Here is a tiny trained network, its code and every weight. The questions are about switching its units off for an input and a class, where a switched-off unit gives its printed mean instead of its output.

import numpy as np


def w(rows, s, z=0):
    codes = np.array(rows[::2]) - 128.0
    scale = np.full(codes.shape[1], s)
    scale[-1] = z or s
    return codes * scale


def norm(h):
    return h / np.sqrt((h * h).mean(-1, keepdims=True) + 1e-5)


def f(y):
    return y / 2 * (1 + np.tanh(0.7978845608 * (y + 0.044715 * y**3)))


def log_softmax(a):
    a = a - a.max(-1, keepdims=True)
    return a - np.log(np.exp(a).sum(-1, keepdims=True))


def net(x, mask):
    res = np.array(x, float).reshape(1, 6) / 4 @ E
    u = 0
    for l in range(3):
        y = f(norm(res) @ A[l][:, :-1].T + A[l][:, -1])
        res = res + np.where(mask[u : u + 4], y, B[l][:, -1]) @ B[l][:, :-1]
        u += 4
    return log_softmax(norm(res)[-1] @ U[:, :-1].T + U[:, -1])


A, B = {}, {}
E = w([
[136,205,93,109,112,144,180,72,122,124],'x0',
[167,132,225,133,96,51,130,154,134,115],'x1',
[48,123,142,136,45,151,159,37,167,122],'x2',
[104,120,94,95,172,105,118,90,103,185],'x3',
[138,109,1,131,172,112,171,139,181,182],'x4',
[164,131,135,111,64,130,39,139,126,146],'x5',
],0.0088)
A[0] = w([
[126,93,124,179,100,130,180,21,131,116,252],'0.n1',
[76,34,128,132,142,32,188,58,85,227,108],'0.n2',
[60,95,121,217,115,3,200,119,118,232,104],'0.n3',
[158,140,134,47,55,57,82,75,157,101,186],'0.n4',
],0.0055,0.002)
B[0] = w([
[122,181,112,116,157,100,159,196,133,125,251],'0.n1',
[158,120,168,120,117,108,137,160,187,137,222],'0.n2',
[148,125,104,89,135,122,69,116,252,91,209],'0.n3',
[99,104,123,160,122,84,132,99,53,135,231],'0.n4',
],0.015,0.0031)
A[1] = w([
[153,88,46,122,89,3,57,144,29,234,141],'1.n1',
[94,224,43,182,132,155,252,22,167,171,65],'1.n2',
[189,39,66,141,198,206,85,243,72,154,9],'1.n3',
[61,81,98,90,110,98,84,113,214,97,149],'1.n4',
],0.0064,0.0014)
B[1] = w([
[138,106,67,222,57,157,145,85,205,183,253],'1.n1',
[68,198,78,14,51,191,177,172,113,89,240],'1.n2',
[188,2,128,76,197,152,82,131,70,36,246],'1.n3',
[238,187,197,133,207,89,204,138,132,235,201],'1.n4',
],0.0085,0.005)
A[2] = w([
[98,133,222,156,51,98,154,146,93,102,47],'2.n1',
[85,163,157,137,182,112,116,120,125,24,183],'2.n2',
[179,2,95,121,180,136,170,173,110,98,82],'2.n3',
[179,131,101,149,120,191,152,200,122,119,251],'2.n4',
],0.0081,0.0013)
B[2] = w([
[120,132,177,208,201,69,95,57,107,1,207],'2.n1',
[187,133,101,158,152,122,94,120,71,205,178],'2.n2',
[82,30,167,132,179,196,27,150,204,178,254],'2.n3',
[84,76,83,28,98,169,108,140,71,54,197],'2.n4',
],0.0083,0.0059)
U = w([
[169,39,117,122,197,210,23,169,142,114,155],'0',
[87,252,66,53,81,194,184,157,108,76,188],'1',
[169,166,154,123,147,189,110,110,44,158,3],'2',
[135,180,229,244,146,77,91,83,50,43,173],'3',
[178,133,96,226,41,104,110,39,110,220,118],'4',
[186,174,150,114,206,76,181,139,242,185,119],'5',
],0.011,0.0041)

Each question gives the input, the list of numbers given to net, and the class t.
The units are the neurons (one row each of A and B). Each row of codes is followed by its name. A weight is (code - 128) times the scale printed after its matrix; where a second scale follows, it is the last column's (A, B and U).
mask holds one flag per neuron, layer by layer. A switched-off neuron (its flag False) gives its mean, the last column of its row in B, instead of its output. The means were averaged over made-up inputs and are rounded, as every weight is.
A unit's drop is (log p(t) with every unit on - log p(t) with that unit switched off) / (log p(t) with every unit on - log p(t) with every unit switched off).
The circuit of an input: a set's keep is (log p(t) with only the set's units on - log p(t) with every unit switched off) / (log p(t) with every unit on - log p(t) with every unit switched off). Starting from all 12 units, units are removed one at a time, each time the one whose removal leaves the highest keep (on an exact tie, the one counted first), for as long as the keep stays at least 0.8.
circuit, biggest first: the units of the circuit, biggest drop first
unit that matters most: the unit with the biggest drop
k most important neurons: the k neurons with the biggest drops, biggest first
top k neurons in layer l: the k neurons of layer l with the biggest drops, biggest first
drop when u is switched off: that unit's drop, to one decimal
input [-3,1,2,4,-5,1], class 3: unit that matters most : 2.n1
input [3,1,0,8,-6,-6], class 5: 2 most important neurons : 0.n2, 0.n4
input [-3,-6,2,6,3,-8], class 5: circuit, biggest first : 0.n2, 1.n4
input [-2,3,-2,-3,4,8], class 4: circuit, biggest first : 1.n1, 0.n4
input [-1,3,6,7,-7,-6], class 5: 3 most important neurons : 0.n3, 0.n2, 1.n4
input [-4,4,5,1,8,8], class 5: 3 most important neurons : 0.n3, 1.n4, 0.n2
input [7,-7,-5,8,-6,6], class 4: circuit, biggest first : 1.n1, 1.n2, 2.n3
input [-8,-4,0,-3,-8,3], class 3: circuit, biggest first : 2.n1, 2.n3
input [4,-5,2,0,-5,7], class 4: top 2 neurons in layer 0 : 0.n4, 0.n2
input [0,-7,3,8,-8,3], class 4: 4 most important neurons : 1.n2, 2.n4, 1.n3, 2.n1
input [-5,6,1,2,3,4], class 4: 2 most important neurons : 0.n4, 1.n1
input [0,0,8,4,-1,-5], class 5: 3 most important neurons : 0.n3, 0.n2, 1.n4
input [1,-7,0,5,3,5], class 1: top 2 neurons in layer 1 : 1.n2, 1.n1
input [3,-6,-2,3,3,-1], class 1: circuit, biggest first : 1.n2
input [-7,-3,1,8,3,-8], class 5: top 2 neurons in layer 1 : 1.n4, 1.n3
input [-7,-8,5,-7,-4,0], class 3: top 2 neurons in layer 1 : 1.n3, 1.n2
input [0,3,1,7,-1,2], class 4: top 2 neurons in layer 0 : 0.n4, 0.n1
input [8,5,-4,7,2,3], class 4: drop when 1.n1 is switched off : 0.1
input [-7,-1,7,-5,7,5], class 5: drop when 1.n4 is switched off : 0.2
input [4,-1,-1,-4,3,1], class 1: drop when 1.n4 is switched off : 0.0
input [-2,-5,6,-2,8,-2], class 1: unit that matters most : 1.n2
input [-3,-1,4,2,3,4], class 5: drop when 1.n4 is switched off : 0.1
